Here is a tiny trained network, its code and every weight. The questions are about switching its units off for an input and a class, where a switched-off unit gives its printed mean instead of its output.

import numpy as np


def w(rows, s, z=0):
    codes = np.array(rows[::2]) - 128.0
    scale = np.full(codes.shape[1], s)
    scale[-1] = z or s
    return codes * scale


def f(y):
    return np.maximum(y, 0)


def log_softmax(a):
    a = a - a.max(-1, keepdims=True)
    return a - np.log(np.exp(a).sum(-1, keepdims=True))


def net(x, mask):
    res = np.array(x, float).reshape(1, 6) / 4 @ E
    y = f(res @ A[0][:, :-1].T + A[0][:, -1])
    res = res + np.where(mask, y, B[0][:, -1]) @ B[0][:, :-1]
    return log_softmax(res[-1] @ U[:, :-1].T + U[:, -1])


A, B = {}, {}
E = w([
[186,122,205,118,106,148,200,89,76,190,57,73],'x0',
[86,23,124,92,34,103,185,171,172,110,102,98],'x1',
[168,126,139,51,215,110,68,202,99,88,118,19],'x2',
[83,102,178,48,162,169,207,99,76,77,225,144],'x3',
[157,93,52,91,39,195,46,119,90,173,188,98],'x4',
[118,194,106,92,122,112,181,244,93,209,151,155],'x5',
],0.011)
A[0] = w([
[76,152,191,164,203,42,197,157,181,89,100,163,59],'neuron 0',
[151,131,69,124,90,147,71,131,133,163,102,111,67],'neuron 1',
[75,80,115,105,85,117,167,172,159,108,121,108,77],'neuron 2',
[119,106,139,155,143,177,82,49,142,23,116,114,77],'neuron 3',
[203,99,118,174,129,104,98,90,187,104,97,108,92],'neuron 4',
[164,226,147,193,164,187,94,75,82,163,157,220,114],'neuron 5',
[72,103,165,60,169,170,158,79,70,110,198,176,15],'neuron 6',
[21,140,39,152,147,64,37,156,200,25,227,186,52],'neuron 7',
[109,71,137,54,107,77,121,217,155,63,102,21,103],'neuron 8',
[105,122,165,78,146,191,169,139,81,63,236,125,58],'neuron 9',
[82,138,186,85,156,238,191,82,101,111,224,129,56],'neuron 10',
[88,148,177,128,211,50,142,141,167,92,59,178,3],'neuron 11',
[111,92,58,106,93,207,77,116,98,166,188,95,18],'neuron 12',
[193,200,123,127,212,135,80,139,93,102,161,60,89],'neuron 13',
[73,60,138,133,1,137,198,146,200,124,112,183,71],'neuron 14',
[149,95,77,117,75,219,100,161,83,141,165,111,170],'neuron 15',
[150,128,95,109,72,218,78,87,74,158,201,109,55],'neuron 16',
[108,175,60,115,125,91,173,219,95,134,162,183,88],'neuron 17',
[134,147,104,128,130,118,144,231,96,191,121,177,39],'neuron 18',
[177,174,89,218,125,96,62,160,189,196,38,123,80],'neuron 19',
[171,142,162,133,111,154,188,201,58,208,125,131,68],'neuron 20',
[148,100,151,145,118,144,83,40,118,68,128,145,76],'neuron 21',
[160,204,176,121,186,208,87,76,99,122,169,227,29],'neuron 22',
[127,67,136,133,143,157,116,30,177,64,120,104,113],'neuron 23',
[35,170,167,158,208,51,178,90,158,113,75,119,51],'neuron 24',
[200,120,218,122,84,149,171,21,55,173,46,69,73],'neuron 25',
[115,175,116,101,132,106,143,220,122,176,197,207,86],'neuron 26',
[46,143,104,214,49,169,201,24,173,208,147,251,18],'neuron 27',
],0.008,0.0037)
B[0] = w([
[135,112,133,48,101,169,147,79,187,176,164,177,210],'neuron 0',
[127,184,150,85,95,150,111,119,166,110,123,165,176],'neuron 1',
[90,77,165,127,120,160,166,171,121,118,127,132,176],'neuron 2',
[203,43,78,158,98,71,110,155,101,112,198,98,194],'neuron 3',
[134,112,108,150,107,122,101,174,148,82,174,104,174],'neuron 4',
[87,26,156,149,139,199,161,165,54,110,93,180,224],'neuron 5',
[116,221,148,160,83,125,82,170,183,102,102,112,213],'neuron 6',
[30,205,82,127,160,74,255,54,76,215,88,36,253],'neuron 7',
[144,118,196,155,232,172,75,133,62,110,94,188,216],'neuron 8',
[113,207,163,178,114,79,95,161,166,64,114,152,222],'neuron 9',
[89,194,144,164,97,110,75,162,182,46,76,106,227],'neuron 10',
[169,118,157,76,101,146,129,77,174,150,134,163,191],'neuron 11',
[151,120,142,62,127,164,152,91,201,159,166,151,204],'neuron 12',
[128,77,170,133,199,167,110,121,85,125,103,169,205],'neuron 13',
[112,89,149,159,163,201,111,173,56,108,79,174,209],'neuron 14',
[132,122,151,78,117,153,137,71,145,170,96,163,210],'neuron 15',
[165,135,148,27,99,161,140,88,173,181,130,174,209],'neuron 16',
[178,72,45,141,88,97,112,134,97,93,186,88,205],'neuron 17',
[193,97,73,171,119,115,124,167,159,106,147,97,190],'neuron 18',
[63,205,180,154,62,100,58,188,172,63,91,125,226],'neuron 19',
[179,97,57,159,86,77,170,123,95,130,183,72,198],'neuron 20',
[152,72,91,153,121,106,128,151,125,145,195,100,180],'neuron 21',
[73,80,138,119,111,154,133,181,91,121,109,161,205],'neuron 22',
[164,59,88,157,83,111,115,171,110,105,188,89,191],'neuron 23',
[162,103,119,60,96,171,140,78,181,160,153,147,196],'neuron 24',
[51,185,79,125,141,66,209,85,93,210,130,58,208],'neuron 25',
[184,59,77,156,110,85,147,128,116,111,166,105,212],'neuron 26',
[210,183,151,160,239,125,53,87,107,121,123,138,252],'neuron 27',
],0.0087,0.016)
U = w([
[168,126,123,49,81,160,142,76,229,153,138,159,43],'0',
[197,89,77,157,81,86,127,149,129,105,197,68,64],'1',
[103,195,139,158,67,101,94,170,214,89,63,114,93],'2',
[87,171,97,122,141,88,199,85,96,175,95,49,251],'3',
[202,154,138,133,251,148,80,115,95,119,103,134,115],'4',
[91,71,136,131,125,189,145,168,80,113,75,166,208],'5',
],0.013,0.0027)

Each question gives the input, the list of numbers given to net, and the class t.
The units are the neurons (one row each of A and B). Each row of codes is followed by its name. A weight is (code - 128) times the scale printed after its matrix; where a second scale follows, it is the last column's (A, B and U).
mask holds one flag per neuron, in row order. A switched-off neuron (its flag False) gives its mean, the last column of its row in B, instead of its output. The means were averaged over made-up inputs and are rounded, as every weight is.
A unit's drop is (log p(t) with every unit on - log p(t) with that unit switched off) / (log p(t) with every unit on - log p(t) with every unit switched off).
The circuit of an input: a set's keep is (log p(t) with only the set's units on - log p(t) with every unit switched off) / (log p(t) with every unit on - log p(t) with every unit switched off). Starting from the 12 units with the biggest drops (on a tie, the unit counted first), units are removed one at a time, each time the one whose removal leaves the highest keep (on an exact tie, the one counted first), for as long as the keep stays at least 0.8.
units of the circuit, in order: the units of the circuit, biggest drop first
k most important neurons: the k neurons with the biggest drops, biggest first
drop when u is switched off: that unit's drop, to one decimal
input [-1,-4,3,-8,5,3], class 2: units of the circuit, in order	(neuron 19)
input [8,6,-6,-3,-8,7], class 0: 4 most important neurons	(neuron 0; neuron 7; neuron 24; neuron 11)
input [5,0,-7,-1,5,4], class 4: 2 most important neurons	(neuron 27; neuron 7)
input [6,4,-2,5,6,-7], class 1: 2 most important neurons	(neuron 23; neuron 7)
input [6,7,-5,5,5,-3], class 5: 4 most important neurons	(neuron 14; neuron 7; neuron 2; neuron 19)
input [4,-8,6,0,-5,-7], class 5: 2 most important neurons	(neuron 13; neuron 27)
input [-7,6,8,2,2,0], class 4: 2 most important neurons	(neuron 8; neuron 25)
input [7,5,-8,-2,-1,-6], class 4: 3 most important neurons	(neuron 27; neuron 14; neuron 7)
input [2,-1,-8,0,7,-2], class 4: 4 most important neurons	(neuron 27; neuron 14; neuron 0; neuron 24)
input [-3,8,7,2,7,-3], class 5: units of the circuit, in order	(neuron 8; neuron 27)
input [6,-6,0,-4,1,-7], class 1: 2 most important neurons	(neuron 7; neuron 3)
input [-1,-6,-3,6,-7,6], class 0: 3 most important neurons	(neuron 0; neuron 24; neuron 11)
input [-3,3,4,-3,6,-6], class 0: 2 most important neurons	(neuron 12; neuron 15)
input [8,-4,0,-2,0,-7], class 3: units of the circuit, in order	(neuron 25)
input [-7,-7,4,7,-1,-7], class 1: 3 most important neurons	(neuron 3; neuron 23; neuron 21)
input [3,5,-6,5,-3,1], class 4: 3 most important neurons	(neuron 27; neuron 14; neuron 19)
input [-1,-1,-4,5,-2,-4], class 2: 2 most important neurons	(neuron 10; neuron 6)
input [0,-6,-3,1,-6,6], class 0: 3 most important neurons	(neuron 0; neuron 24; neuron 11)
input [2,2,-5,4,-7,-6], class 0: drop when neuron 11 is switched off	0.1
input [-4,-3,-3,0,-2,-1], class 3: units of the circuit, in order	(neuron 7)
input [8,7,-2,5,1,-5], class 3: drop when neuron 25 is switched off	5.0
input [-6,3,-6,5,2,-4], class 3: drop when neuron 7 is switched off	2.2
input [-4,4,1,-5,5,2], class 0: drop when neuron 9 is switched off	0.6
